Below are the code and all the weights of a small trained network. Each question names an input and a class and asks about switching units off, where a switched-off unit gives its printed mean instead of its output.

import numpy as np


def w(rows, s, z=0):
    codes = np.array(rows[::2]) - 128.0
    scale = np.full(codes.shape[1], s)
    scale[-1] = z or s
    return codes * scale


def f(y):
    return y / 2 * (1 + np.tanh(0.7978845608 * (y + 0.044715 * y**3)))


def log_softmax(a):
    a = a - a.max(-1, keepdims=True)
    return a - np.log(np.exp(a).sum(-1, keepdims=True))


def net(x, mask):
    res = np.array(x, float).reshape(1, 5) / 4 @ E
    y = f(res @ A[0][:, :-1].T + A[0][:, -1])
    res = res + np.where(mask, y, B[0][:, -1]) @ B[0][:, :-1]
    return log_softmax(res[-1] @ U[:, :-1].T + U[:, -1])


A, B = {}, {}
E = w([
[162,132,241,168,3,52,111,67,215,223],'x0',
[35,237,223,174,237,149,138,211,205,173],'x1',
[36,41,159,18,161,40,247,114,68,197],'x2',
[107,96,71,149,132,148,154,121,190,142],'x3',
[133,157,143,128,119,128,147,113,114,109],'x4',
],0.0074)
A[0] = w([
[154,50,139,71,2,35,176,18,97,199,145],'N1',
[159,121,97,198,14,152,102,73,137,140,163],'N2',
[241,174,87,215,43,104,34,57,157,99,255],'N3',
[99,97,159,61,88,46,194,47,120,184,150],'N4',
[121,103,181,82,157,89,117,114,110,151,155],'N5',
[164,166,128,223,211,227,93,150,122,93,223],'N6',
[85,190,231,183,107,121,144,138,202,205,81],'N7',
[115,245,102,92,234,202,86,130,146,98,204],'N8',
[104,74,135,22,111,60,199,70,86,198,131],'N9',
[31,188,114,134,220,184,143,220,96,82,133],'N10',
[78,211,157,167,114,123,137,114,143,180,130],'N11',
[32,80,151,35,204,82,221,149,96,168,183],'N12',
[165,66,43,95,137,191,156,129,29,11,202],'N13',
[69,112,136,92,198,100,211,188,108,138,113],'N14',
[161,91,22,77,140,176,128,113,35,51,201],'N15',
],0.0063,0.0038)
B[0] = w([
[96,37,119,172,131,170,50,85,77,90,246],'N1',
[211,166,119,109,57,64,72,133,127,103,182],'N2',
[209,179,109,64,58,101,86,138,178,69,227],'N3',
[99,53,133,179,117,195,128,63,47,119,220],'N4',
[94,118,119,152,140,131,156,129,105,102,164],'N5',
[103,139,132,172,182,179,45,132,144,56,214],'N6',
[141,69,254,95,104,184,177,220,157,183,207],'N7',
[68,149,89,165,203,173,66,123,132,49,215],'N8',
[70,89,85,184,190,202,135,93,62,133,230],'N9',
[54,210,62,164,231,93,89,49,103,71,224],'N10',
[90,107,151,133,145,159,176,158,150,132,170],'N11',
[59,152,77,108,137,75,197,111,38,198,254],'N12',
[165,81,203,113,131,173,224,220,186,178,235],'N13',
[99,134,105,95,143,35,196,102,77,189,199],'N14',
[151,103,250,84,128,192,205,184,157,153,227],'N15',
],0.0071,0.011)
U = w([
[167,143,173,82,128,180,139,254,238,99,202],'0',
[73,111,78,169,167,186,51,35,102,72,200],'1',
[100,88,163,88,127,148,229,155,106,203,137],'2',
[80,210,47,87,175,11,170,68,103,139,6],'3',
[198,130,86,70,47,39,81,68,142,106,76],'4',
],0.0078,0.0025)

Each question gives the input, the list of numbers given to net, and the class t.
The units are the neurons (one row each of A and B). Each row of codes is followed by its name. A weight is (code - 128) times the scale printed after its matrix; where a second scale follows, it is the last column's (A, B and U).
mask holds one flag per neuron, in row order. A switched-off neuron (its flag False) gives its mean, the last column of its row in B, instead of its output. The means were averaged over made-up inputs and are rounded, as every weight is.
A unit's drop is (log p(t) with every unit on - log p(t) with that unit switched off) / (log p(t) with every unit on - log p(t) with every unit switched off).
The circuit of an input: a set's keep is (log p(t) with only the set's units on - log p(t) with every unit switched off) / (log p(t) with every unit on - log p(t) with every unit switched off). Starting from the 12 units with the biggest drops (on a tie, the unit counted first), units are removed one at a time, each time the one whose removal leaves the highest keep (on an exact tie, the one counted first), for as long as the keep stays at least 0.8.
units of the circuit, in order: the units of the circuit, biggest drop first
most important unit: the unit with the biggest drop
k most important neurons: the k neurons with the biggest drops, biggest first
drop of u: that unit's drop, to one decimal
input [2,7,-3,-6,5], class 0: most important unit => N7
input [6,0,-5,-4,-3], class 4: 4 most important neurons => N13, N15, N2, N3
input [-3,0,-5,1,6], class 0: units of the circuit, in order => N1, N9
input [5,0,-2,-6,3], class 4: 2 most important neurons => N13, N15
input [3,0,-4,0,-5], class 4: 2 most important neurons => N13, N15
input [0,-5,2,3,3], class 2: 2 most important neurons => N10, N8
input [6,0,-4,-3,-1], class 4: 4 most important neurons => N13, N15, N2, N3
input [-8,-2,-7,-6,3], class 0: 2 most important neurons => N13, N15
input [0,8,4,0,7], class 3: 3 most important neurons => N10, N13, N15
input [5,0,7,-3,5], class 1: 2 most important neurons => N1, N13
input [1,-7,-8,0,0], class 4: 3 most important neurons => N2, N3, N7
input [-5,2,3,8,-1], class 3: drop of N10 => 0.1
input [-6,-5,1,-1,-8], class 2: drop of N3 => 0.2
input [2,-6,6,0,-3], class 1: units of the circuit, in order => N1
input [3,-8,-7,7,0], class 4: drop of N12 => 0.0
input [-4,-8,0,3,1], class 0: drop of N12 => 0.1
